Below is a small trained network, with its code and all its weights. Each question gives an input and a class and asks what happens when units are switched off, that is, made to give their printed mean instead of their output.

import numpy as np


def w(rows, s, z=0):
    codes = np.array(rows[::2]) - 128.0
    scale = np.full(codes.shape[1], s)
    scale[-1] = z or s
    return codes * scale


def f(y):
    return np.maximum(y, 0)


def log_softmax(a):
    a = a - a.max(-1, keepdims=True)
    return a - np.log(np.exp(a).sum(-1, keepdims=True))


def net(x, mask):
    res = np.array(x, float).reshape(1, 4) / 4 @ E
    y = f(res @ A[0][:, :-1].T + A[0][:, -1])
    res = res + np.where(mask, y, B[0][:, -1]) @ B[0][:, :-1]
    return log_softmax(res[-1] @ U[:, :-1].T + U[:, -1])


A, B = {}, {}
E = w([
[156,116,21,11,117,115],'x0',
[82,24,120,148,26,226],'x1',
[3,227,96,133,88,133],'x2',
[143,137,143,106,101,114],'x3',
],0.011)
A[0] = w([
[171,137,167,93,67,109,188],'N1',
[140,159,82,76,175,92,198],'N2',
[109,160,145,125,158,109,121],'N3',
[134,196,124,50,194,91,225],'N4',
[174,80,84,42,156,143,145],'N5',
[21,145,68,79,79,84,118],'N6',
[182,142,165,164,237,99,251],'N7',
[89,42,122,135,42,195,186],'N8',
[165,114,134,134,193,92,233],'N9',
[118,199,141,165,161,57,134],'N10',
[79,56,36,52,82,190,97],'N11',
[161,41,147,155,83,183,198],'N12',
[86,217,95,196,151,52,127],'N13',
[61,155,58,85,81,131,91],'N14',
[138,251,142,105,128,105,253],'N15',
[119,78,123,128,120,171,242],'N16',
[136,89,217,132,130,107,217],'N17',
[40,187,176,144,124,138,104],'N18',
[110,207,152,223,69,116,153],'N19',
],0.011,0.003)
B[0] = w([
[127,94,94,158,138,99,158],'N1',
[159,153,4,182,179,168,210],'N2',
[158,162,124,76,134,135,166],'N3',
[158,161,69,199,198,134,235],'N4',
[215,146,68,58,89,185,214],'N5',
[101,219,166,216,182,65,220],'N6',
[210,92,165,165,91,54,232],'N7',
[79,103,252,69,126,127,251],'N8',
[237,130,194,178,94,91,196],'N9',
[174,213,171,88,97,138,212],'N10',
[208,205,184,126,24,53,240],'N11',
[81,34,138,53,124,107,220],'N12',
[161,254,143,29,136,188,221],'N13',
[89,190,218,199,170,36,206],'N14',
[140,246,111,185,115,168,226],'N15',
[177,52,200,134,133,79,188],'N16',
[106,72,151,218,208,45,183],'N17',
[128,159,121,67,61,185,201],'N18',
[105,101,150,45,67,152,206],'N19',
],0.0072,0.015)
U = w([
[179,132,183,183,152,64,243],'0',
[176,173,106,39,95,221,7],'1',
[89,5,152,128,195,113,196],'2',
[38,122,163,93,84,215,35],'3',
[230,81,4,137,160,159,118],'4',
[103,173,51,171,235,119,11],'5',
[196,91,112,20,84,122,141],'6',
],0.011,0.0016)

Each question gives the input, the list of numbers given to net, and the class t.
The units are the neurons (one row each of A and B). Each row of codes is followed by its name. A weight is (code - 128) times the scale printed after its matrix; where a second scale follows, it is the last column's (A, B and U).
mask holds one flag per neuron, in row order. A switched-off neuron (its flag False) gives its mean, the last column of its row in B, instead of its output. The means were averaged over made-up inputs and are rounded, as every weight is.
A unit's drop is (log p(t) with every unit on - log p(t) with that unit switched off) / (log p(t) with every unit on - log p(t) with every unit switched off).
The circuit of an input: a set's keep is (log p(t) with only the set's units on - log p(t) with every unit switched off) / (log p(t) with every unit on - log p(t) with every unit switched off). Starting from the 12 units with the biggest drops (on a tie, the unit counted first), units are removed one at a time, each time the one whose removal leaves the highest keep (on an exact tie, the one counted first), for as long as the keep stays at least 0.8.
circuit, biggest first: the units of the circuit, biggest drop first
k most important neurons: the k neurons with the biggest drops, biggest first
drop of u: that unit's drop, to one decimal
input [7,1,6,-2], class 0: circuit, biggest first	N14
input [7,7,2,4], class 0: 2 most important neurons	N14, N6
input [0,-7,6,-5], class 1: 2 most important neurons	N13, N10
input [-8,8,1,3], class 3: 2 most important neurons	N18, N19
input [8,5,2,6], class 0: 2 most important neurons	N14, N6
input [2,6,5,0], class 0: 3 most important neurons	N11, N14, N6
input [2,-8,-7,0], class 4: drop of N2	0.1
input [0,-1,2,-7], class 1: drop of N4	0.2
input [3,-7,7,2], class 5: drop of N4	0.1
input [7,5,1,-3], class 0: 2 most important neurons	N14, N6
